[[88, 92, 126, 201, 95, 76, 65, 175, 186, 73, 155, 82, 125, 115, 101], [100, 161, 147, 95, 161, 122, 130, 78, 84, 115, 147, 107, 71, 161, 84]]
Read off the entry just left of 82.
155
Read off the entry just right of the smallest entry.
175
